[-5 -3 10 -3 11 -2 -5] -> L
[-17 -10 -38 -48   3  13 -12] -> A
[-13 -38 -48 -41 -48 -75 -12] -> Z
which: [-3 11] : L
back: [-12  13   3 -48] : A
back: [-48 -38 -10] : A

[ -3   0   1  12 -10   6   3 -33   0 -20  22  -6 -12  28  33  -6  14  22
   1  12 -18 -13  24 -13  -5 -31  -9  13  12  17   1   1  24  -8  15  24
  28  -7  11  -1   3  12  16 -15   6  23 -14] : D
[-14  -5  -4  23  18   6  -9 -37  11 -20   9  -8  -1  13  33   7  22  31
  -4  -2 -18  -9  29  18 -11 -29 -11   3   7  -3  -4  19  43   3  22  34
  35  -4   8  -3   3  15  11  44  17  16 -44] : Q
[ -3   0   1  10 -11   6  -2 -31  -1 -20  22  -6 -13  28  33  -6  13  21
   1  12 -17 -13  23 -14  -5 -21  -8  13  12  12   1   0  23  -9  14  22
  27  -7  11  -1   3  11  16 -88   5  23 -11] : J
[ -3   0   1  12 -10   6   3 -33   0 -20  22  -6 -12  28  33  -6  14  22
   1  12 -18 -13  24 -13  -5 -23  -9  13  12  17   1   1  24  -8  15  24
  28  -7  11  -1   3  12  16 -15   6  23 -14] : E
back: [-4 -5] : Q
which: [ -3   0   1  12 -10   6   3 -33   0 -20  22  -6 -12  28  33  -6  14  22
   1  12 -18 -13  24 -13  -5 -31  -9  13  12  17   1   1  24  -8  15  24
  28  -7  11  -1   3  12  16 -15   6  23 -14] : D

[-28 -39  20 -15  18   9  23  20   2  -3  13 -66 -42  27 -25 -52 -88  27
 -52 -52  17  57  15  17] -> C
[-13  78  -6 -90   0 -27   1  10  -3  72  60 -25 -88 -42  27 -52 -66 -38
  27  15  -1   9  -1  11] -> M
[ 18   9  23  -3 -66 -52 -52  27 -52 -88  20   2  15  57 -43 -25  17  27
 -39  17  20  13 -28 -15] -> N
which: [-25  17  27 -39  17  20  13 -28] : N
order: [-88 -66 -52 -52 -52 -42 -39 -28 -25 -15  -3   2   9  13  15  17  17  18
  20  20  23  27  27  57] : C
order: [ 17  13  15 -52  27  20  27  20 -52 -43 -88 -15 -39  23  18 -28  -3 -66
   9 -52  17   2 -25  57] : N
back: [ 17 -25 -43  57  15   2] : N
which: [ 27 -52 -52] : C

[-30 -28 -10  63]  S
[-10  62 -74 -52]  F
[  9  34 -74 -20]  W
[-10  64 -30 -28]  G
which: [  9  34 -74 -20] : W
which: [-10  63] : S
back: [ 63 -10] : S
order: [ 63 -10 -28 -30] : S
which: [ 34 -74] : W

[-54  71   1 -28 -32 -64  52  67  43  -4 -92  86  18  62  80 -61 -18  76
  -7  81]  U
[ 89  29   5 -38  31 -17  23  15   6 -74  79  94 -57 -72  79  -2  -4 -81
  56 -90]  H
[ 21 -66  76  49   5  61  -3 -53 -25 -37  43   6  25  14  82 -87  77   3
  90 -56]  B
[ 77  76   6 -25  25   6 -87   3  -3  43  82  90  49  61 -53  14  21 -66
 -37 -56]  K
[-71  -3  40  77   0  25 -74  -1  91 -96  94 -72 -54  26 -86  34 -46  -3
  44  38]  V
[-50  89 -32 -71  80 -90 -95 -69  69 -59  -9 -19 -16  36 -54   6 -77 -84
  37  74]  T
[ 74  52   2  20 -44  67  27  76 -21  66 -85 -22  13  68  -1  64 -83  23
  34 -21]  X
[-49  -5  35 -56 -71   1 -48  89  29   5 -37  31 -17  40  79  56 -12  36
 -97   2]  P
back: [-17  31 -37   5  29  89] : P
which: [-48  89] : P
which: [76 49  5] : B
order: [ 49  77 -87 -25  14  -3  61 -66 -53   6  82   3  90  76  43  25 -56 -37
   5  21] : B
order: [-90  56 -81  -4  -2  79 -72 -57  94  79 -74   6  15  23 -17  31 -38   5
  29  89] : H

[ -6 -74  36   1 -17] : Nid
[-74  10 -46  36  -4] : Defa
[  9 -46  36  -4 -74] : revef
which: [  9 -46  36  -4] : revef
back: [-74  -4] : revef
order: [-74 -46  -4   9  36] : revef

[ -1   6  10 -16  36  -3  -8  14  -3  -7   2   8   7 -14  -1 -12  25  27
   3   3  -7  22  -2  12   9  -1  -5 -13 -14  -1  26  17  12 -16  17  13
  11  -7] = noki
[ -5  22   3  15  16  14 -18   2 -17 -10  -8 -12  -3  20   9  -9   3  -1
  -4  -3  -6  12  -3 -13  -8  -1   0  -1   6 -12   6  -2  25  20  -9 -26
   6   0] = venef
[ -1  15   3 -12  11   3   9   7 -16  26   8  17  25  -1  17   6  13  10
  -5  36 -16  12 -13  -3  -8  -1  22  12  -7  -3   2  -1 -14  -7  -7  27
  -2 -14] = tefu
[ -1  15   3 -12  11   3   9   7 -16  26   8  17  25  -9   3  -1   9  20
  -5  36 -16  12 -13  -3  -8  -1  22  12  -7  -3   2  -1 -14  -7  -7  27
   6  -3] = venil
which: [ -5  22   3  15  16  14 -18   2 -17 -10  -8 -12  -3  20   9  -9   3  -1
  -4  -3  -6  12  -3 -13  -8  -1   0  -1   6 -12   6  -2  25  20  -9 -26
   6   0] : venef
which: [ -1   6  10 -16  36  -3  -8  14  -3  -7   2   8   7 -14  -1 -12  25  27
   3   3  -7  22  -2  12   9  -1  -5 -13 -14  -1  26  17  12 -16  17  13
  11  -7] : noki
order: [-16 -16 -14 -14 -13 -12  -8  -7  -7  -7  -5  -3  -3  -2  -1  -1  -1  -1
   2   3   3   6   7   8   9  10  11  12  12  13  14  17  17  22  25  26
  27  36] : noki
which: [ -1  15   3 -12  11   3   9   7 -16  26   8  17  25  -1  17   6  13  10
  -5  36 -16  12 -13  -3  -8  -1  22  12  -7  -3   2  -1 -14  -7  -7  27
  -2 -14] : tefu
which: [20  9 -9  3 -1] : venef
order: [ 26   8  17  25  -1  17   6  13  10  -5  36 -16  12 -13  -3  -8  -1  22
  12  -7  -3   2  -1 -14  -7  -7  27  -2 -14  -1  15   3 -12  11   3   9
   7 -16] : tefu
next: [25 -9  3 -1  9 20 -5] : [ 36 -16]

[ 33  -1  68  44 -36  80 -36  13 -15  15   0  -1  70 -49  -7] = Nemi
[ -7  25  -4  69  45 -13  78 -31  16 -17  13   0 -16  72 -14] = zaro
[-12  33  -1  68  44 -36  80 -36  16 -15  15   0  -1  69 -17] = Nugir
[ 19 -22  -4   9   6  81   6  13   4  -9  -4  -2 -65  11   1] = fovi
[ -1  33 -25 -35   2 -12   3 -36 -38 -13 -10  -3  15 -37  17] = Giso
[  3 -12  -1 -36 -25   2 -37  33 -10  15 -12  -3 -35 -38  17] = Geg
[ -4  -4   3 -47 -41 -16 -49 -17  -9  -3 -13  -4  60 -43  -8] = fif
[ 20 -38  -2 -38 -32  88 -46  29  -8   0 -15  -2 -48 -40  11] = vumi
[  7  -4   2 -15 -11  18 -16 -29   2 -18  -7  -7  44 -16 -23] = sop
[  3 -12  -1 -36 -25   2 -37  33 -10  15 -12  -2  64   0 -17] = det
[ -8  24  -5  71  46 -11  81 -25  16 -14  13   1 -29  73 -10] = posa
next: [ 33  -1  68  44 -36  80 -36  16 -15  15   0  -1] : [ 69 -17]
order: [-36 -37 -12  17 -10   2 -35 -25  -1 -12  -3   3  33  15 -38] : Geg
which: [ -8  24  -5  71  46 -11  81 -25  16 -14  13   1 -29  73 -10] : posa
which: [ 33  -1  68  44 -36  80 -36  13 -15  15   0  -1  70 -49  -7] : Nemi
which: [  3 -12  -1 -36 -25   2 -37  33 -10  15 -12  -2  64   0 -17] : det
which: [ -1  33 -25 -35   2 -12   3 -36 -38 -13 -10  -3  15 -37  17] : Giso

[-4 -6  0 -7 -5  3 -7 -6 -7  2 -1  0 -3 -3 -1  0 -7  2 -3 -5  2 -3 -1  2
 -4 -3] -> Birap
[-6  0 -1 -4 -4 -1 -3 -8 -5 -2 -2 -1 -2  1  0 -1  2  1 -1  1 -1 -2 -6 -2
  0 -6] -> rit
[-26  16 -26  24 -19 -12   3   3  16 -25  25   5  24 -29 -34 -26  24 -26
   7  19 -25  -8  -3 -23  32  10] -> tofa
[-1 -1  0 -1 -1  1 -1 -1 -1  1  0  0  0 -1  0  0 -1  1  0 -1  1 -1  0  1
  0  0] -> puvu
[-1  0 -2  2 -1 -1  0  1  2 -1  2 -1  1 -1 -2 -2  1 -2 -1  0 -1  1  1 -1
  2  2] -> nekam
[-16 -37 -23  -6 -31  12 -37   2 -10  10   8 -25 -22  -2  -9 -21 -24  -2
 -38 -37  10  27  33   8  -7  29] -> gof
[ 39  21 -10  32  39 -38  39  49  44 -22 -26 -32 -18  34   6 -10  27 -23
 -10  12 -22  24   4 -28  -5  10] -> zufav
[ 11 -54 -49  19 -19  -7 -36  53  23   5  -9 -77 -60  35  -6 -46 -22 -20
 -83 -61   5  79  73  -4 -19  68] -> Gadan
[-22 -14  -6 -15 -23   8 -21 -22 -20   1   6   4   1 -20 -11  -6 -15   0
  -5 -11   1 -12  -4   3  -2  -6] -> nimu
[ -7 -41 -35  -3 -24 -10 -32  14  -1  -5 -12 -48 -41   6 -14 -34 -24 -19
 -54 -43  -5  31  29 -10 -20  26] -> vogo
[-1 -2  1 -3 -1  1 -2 -3 -3  1 -1  1 -1 -1  0  1 -2  1  0 -1  1 -2 -1  1
 -1 -2] -> Lif
which: [-4 -6  0 -7 -5  3 -7 -6 -7  2 -1  0 -3 -3 -1  0 -7  2 -3 -5  2 -3 -1  2
 -4 -3] : Birap
next: [-5 -2 -2 -1 -2  1  0 -1  2  1 -1] : [ 1 -1]
back: [ 1 -1  0 -1 -2  1 -2 -2 -1  1 -1  2] : nekam
which: [-1 -2  1 -3 -1  1 -2 -3 -3  1 -1  1 -1 -1  0  1 -2  1  0 -1  1 -2 -1  1
 -1 -2] : Lif

[ -9  17   8  -7  -2  26 -17 -60  14  33  56  34   1 -16   4  35  13  45
  31  28  63  27  36 -44 -23  36  11  36   2 -17  11]  sazo
[  7 -11  12  25  18  10  44  -2   8  14  11   4 -26  21   3   9 -27  19
  14  65   3 -27  18 -12  -2  -9  17  -9   3  -4 -14]  Gama
[ 51 -19 -27  23  -3  -6  67   1 -18  -5  -2  14  -8 -16  31   5 -30 -23
  16  40  -9 -32  47 -24  31 -12  27 -21   5  32 -22]  Zel
[ 27  31  61 -34  74  -8   8  44  30  32  14   2 -11  -9  -1 -39  -4  44
 -54   9  10  34 -12  60   5  -3  14   2 -63 -24  64]  lim
[-22  -7  -5 -15  -5  19  16  37  -7  18  -4  31 -37   4  59   3 -46  -1
  25 -42   2 -57  40 -23 -12  55  20  12 -17 -22 -31]  bop
[ -3  55  60 -44  -4 -21 -16   1  39  12  -7  -6  -3 -38   8 -43  30  46
 -55  18 -63  -5  30  23  26  -8  14 -38  -6 -23  23]  fogil
[  5   1  -2  22 -51 -19  31  26 -15  -3  17  31  -5 -12  20 -18  -9 -13
  -1 -21 -10 -65  48 -40 -26  67   9 -21 -23 -49 -43]  Bona
[ -9  17   8  -7  -2  26 -17 -60  14  33   5  34   1 -16   4  35  13  45
  31  28  63  27  36 -44 -23  36  11  36   2 -17  11]  mutok
[ -2  -2 -26  10  18  -9  44   7  17  -9  18   9  -4  21 -11   4  14 -27
 -12  65  25  12 -27   3  11   8  14  19 -13   3   3]  zava
which: [  4 -26  21   3   9 -27] : Gama
back: [-39  -1  -9 -11   2  14  32] : lim
which: [ -9  17   8  -7  -2  26 -17 -60  14  33   5  34   1 -16   4  35  13  45
  31  28  63  27  36 -44 -23  36  11  36   2 -17  11] : mutok
which: [ -9  17   8  -7  -2  26 -17 -60  14  33  56  34   1 -16   4  35  13  45
  31  28  63  27  36 -44 -23  36  11  36   2 -17  11] : sazo
order: [ 44   7   3 -14 -27  -9   3   4  18   9  -2 -12 -26  11  25  65   3 -11
  14  -4   8  21  12  -9  10  14  19  17 -27  -2  18] : Gama

